Here is a tiny trained network, its code and every weight. The questions are about switching its units off for an input and a target symbol, where a switched-off unit gives its printed mean instead of its output.

import numpy as np


def w(rows, s, z=0):
    codes = np.array(rows[::2]) - 128.0
    scale = np.full(codes.shape[1], s)
    scale[-1] = z or s
    return codes * scale


def norm(h):
    return h / np.sqrt((h * h).mean(-1, keepdims=True) + 1e-5)


def f(y):
    return np.maximum(y, 0)


def softmax(a):
    e = np.exp(a - a.max(-1, keepdims=True))
    return e / e.sum(-1, keepdims=True)


def log_softmax(a):
    a = a - a.max(-1, keepdims=True)
    return a - np.log(np.exp(a).sum(-1, keepdims=True))


def net(x, mask):
    ids = ['αβγδεζηθλμξσφψω'.index(c) for c in x.split()]
    T = len(ids)
    res = E[ids] + P[:T]
    u = 0
    for l in range(2):
        q, k, v = (norm(res) @ M[l].T for M in (Q, K, V))
        z = softmax(np.where(np.tri(T) > 0, q @ k.T / 2**0.5, -1e9)) @ v
        res = res + np.where(mask[u], z, O[l][:, -1]) @ O[l][:, :-1]
        u += 1
        y = f(norm(res) @ A[l][:, :-1].T + A[l][:, -1])
        res = res + np.where(mask[u : u + 12], y, B[l][:, -1]) @ B[l][:, :-1]
        u += 12
    return log_softmax(norm(res)[-1] @ U[:, :-1].T + U[:, -1])


Q, K, V, O, A, B = {}, {}, {}, {}, {}, {}
E = w([
[105,70,189],'α',
[189,97,126],'β',
[116,71,185],'γ',
[121,25,207],'δ',
[106,219,61],'ε',
[137,117,84],'ζ',
[114,69,41],'η',
[138,119,117],'θ',
[144,115,105],'λ',
[138,126,143],'μ',
[137,127,151],'ξ',
[99,59,190],'σ',
[118,123,82],'φ',
[1,122,133],'ψ',
[117,70,175],'ω',
],0.016)
P = w([
[3,225,87],'0',
[164,122,125],'1',
[184,102,101],'2',
[175,114,124],'3',
[167,116,129],'4',
[186,101,104],'5',
[159,124,159],'6',
[145,132,190],'7',
[179,113,132],'8',
],0.0055)
Q[0] = w([
[103,129,3],'L0H1',
[140,113,153],'L0H1',
],0.031)
K[0] = w([
[65,253,116],'L0H1',
[147,98,118],'L0H1',
],0.027)
V[0] = w([
[194,50,86],'L0H1',
[232,2,114],'L0H1',
],0.0033)
O[0] = w([
[121,166,182,132],'L0H1',
[104,193,255,7],'L0H1',
],0.0051,0.00016)
A[0] = w([
[160,87,74,170],'L0N1',
[73,9,186,10],'L0N2',
[50,22,164,127],'L0N3',
[94,53,226,110],'L0N4',
[181,102,123,5],'L0N5',
[195,183,101,33],'L0N6',
[106,153,89,49],'L0N7',
[144,134,167,59],'L0N8',
[165,116,123,62],'L0N9',
[165,109,93,2],'L0N10',
[146,156,107,68],'L0N11',
[131,59,135,175],'L0N12',
],0.012,0.0038)
B[0] = w([
[222,98,160,214],'L0N1',
[230,144,240,215],'L0N2',
[191,48,216,255],'L0N3',
[249,99,145,253],'L0N4',
[147,98,33,148],'L0N5',
[86,173,216,154],'L0N6',
[208,95,99,149],'L0N7',
[116,114,107,158],'L0N8',
[129,103,69,144],'L0N9',
[67,182,186,149],'L0N10',
[123,156,157,135],'L0N11',
[129,169,193,211],'L0N12',
],0.018,0.006)
Q[1] = w([
[166,253,35],'L1H1',
[40,85,110],'L1H1',
],0.022)
K[1] = w([
[123,252,28],'L1H1',
[224,132,215],'L1H1',
],0.021)
V[1] = w([
[194,196,251],'L1H1',
[181,105,67],'L1H1',
],0.015)
O[1] = w([
[48,179,1,249],'L1H1',
[181,216,217,139],'L1H1',
],0.0086,0.012)
A[1] = w([
[81,143,173,136],'L1N1',
[142,224,41,138],'L1N2',
[43,60,200,75],'L1N3',
[80,54,251,156],'L1N4',
[49,104,51,1],'L1N5',
[103,227,184,117],'L1N6',
[43,136,123,99],'L1N7',
[139,123,172,56],'L1N8',
[164,74,57,122],'L1N9',
[148,44,137,44],'L1N10',
[95,143,160,148],'L1N11',
[166,116,193,84],'L1N12',
],0.015,0.003)
B[1] = w([
[126,78,103,130],'L1N1',
[67,204,237,195],'L1N2',
[11,138,191,154],'L1N3',
[22,152,234,237],'L1N4',
[145,163,3,156],'L1N5',
[159,139,21,153],'L1N6',
[164,28,108,138],'L1N7',
[145,148,100,176],'L1N8',
[104,53,116,189],'L1N9',
[94,53,157,200],'L1N10',
[130,95,141,129],'L1N11',
[126,118,59,254],'L1N12',
],0.027,0.0084)
U = w([
[205,77,232,3],'α',
[168,125,174,131],'β',
[116,148,149,78],'γ',
[42,124,33,132],'δ',
[87,216,129,144],'ε',
[157,142,128,143],'ζ',
[119,8,93,133],'η',
[156,134,114,199],'θ',
[150,135,110,214],'λ',
[107,141,146,96],'μ',
[140,126,108,123],'ξ',
[111,152,148,72],'σ',
[143,126,116,123],'φ',
[50,111,153,200],'ψ',
[161,132,105,200],'ω',
],0.016,0.0039)

Each question gives the input, a string of symbols that net reads in full, and the target symbol t.
The units are the heads (2 rows each of Q, K, V and O) and the neurons (one row each of A and B). Each row of codes is followed by its name. A weight is (code - 128) times the scale printed after its matrix; where a second scale follows, it is the last column's (O, A, B and U).
mask holds one flag per unit, layer by layer, with each layer's heads first. A switched-off unit (its flag False) gives its mean, the last column of its rows in O or B, instead of its output. The means were averaged over made-up inputs and are rounded, as every weight is.
A unit's drop is (log p(t) with every unit on - log p(t) with that unit switched off) / (log p(t) with every unit on - log p(t) with every unit switched off).
The circuit of an input: a set's keep is (log p(t) with only the set's units on - log p(t) with every unit switched off) / (log p(t) with every unit on - log p(t) with every unit switched off). Starting from the 12 units with the biggest drops (on a tie, the unit counted first), units are removed one at a time, each time the one whose removal leaves the highest keep (on an exact tie, the one counted first), for as long as the keep stays at least 0.8.
units of the circuit, in order: the units of the circuit, biggest drop first
most important unit: the unit with the biggest drop
k most important neurons: the k neurons with the biggest drops, biggest first
top k neurons in layer l: the k neurons of layer l with the biggest drops, biggest first
input β ω ψ ξ φ ψ β, target δ: units of the circuit, in order	[L1H1, L0N2, L0N3]
input γ φ ψ ψ μ ε, target ε: units of the circuit, in order	[L1N2, L0N3, L1N4]
input ψ ψ ψ μ λ, target η: top 3 neurons in layer 0	[L0N1, L0N3, L0N4]
input ψ ε θ λ γ ψ ζ, target η: 2 most important neurons	[L0N1, L0N4]
input ψ ψ ω μ β ξ, target η: units of the circuit, in order	[L1H1, L1N4]
input ψ β λ ζ, target η: units of the circuit, in order	[L0N1, L1H1]
input β β ψ β ξ β ξ, target δ: most important unit	L1H1
input β λ η θ ψ λ, target δ: 3 most important neurons	[L0N4, L0N6, L0N2]
input ψ μ β, target η: top 4 neurons in layer 0	[L0N1, L0N4, L0N3, L0N12]
input β ε φ, target δ: 3 most important neurons	[L0N4, L0N6, L0N1]
input ε ψ φ, target α: 2 most important neurons	[L0N1, L0N12]
input β ξ ψ η θ φ ψ φ λ, target δ: 3 most important neurons	[L0N4, L0N2, L0N3]
input ε ω β φ, target α: top 4 neurons in layer 1	[L1N2, L1N9, L1N5, L1N6]
input ψ μ ζ ω β, target η: top 2 neurons in layer 0	[L0N4, L0N3]
input β μ θ ζ μ θ, target δ: top 2 neurons in layer 0	[L0N4, L0N2]
input ω μ ξ λ, target ε: most important unit	L0N3
input β β ψ θ ψ λ γ β ξ, target δ: 2 most important neurons	[L0N2, L0N1]
input β ψ θ ε β ψ ε μ μ, target δ: 2 most important neurons	[L0N2, L0N1]
input ψ μ θ θ, target η: top 2 neurons in layer 0	[L0N1, L0N3]
input β β φ θ θ, target δ: 2 most important neurons	[L0N4, L0N6]
input β γ λ μ μ ω μ, target δ: 3 most important neurons	[L0N2, L0N3, L0N1]
input β γ ζ, target δ: 3 most important neurons	[L0N4, L0N2, L1N5]
input ψ β μ μ β θ, target η: 2 most important neurons	[L0N1, L0N3]
input φ λ σ ε ψ ω η, target η: top 2 neurons in layer 1	[L1N4, L1N2]
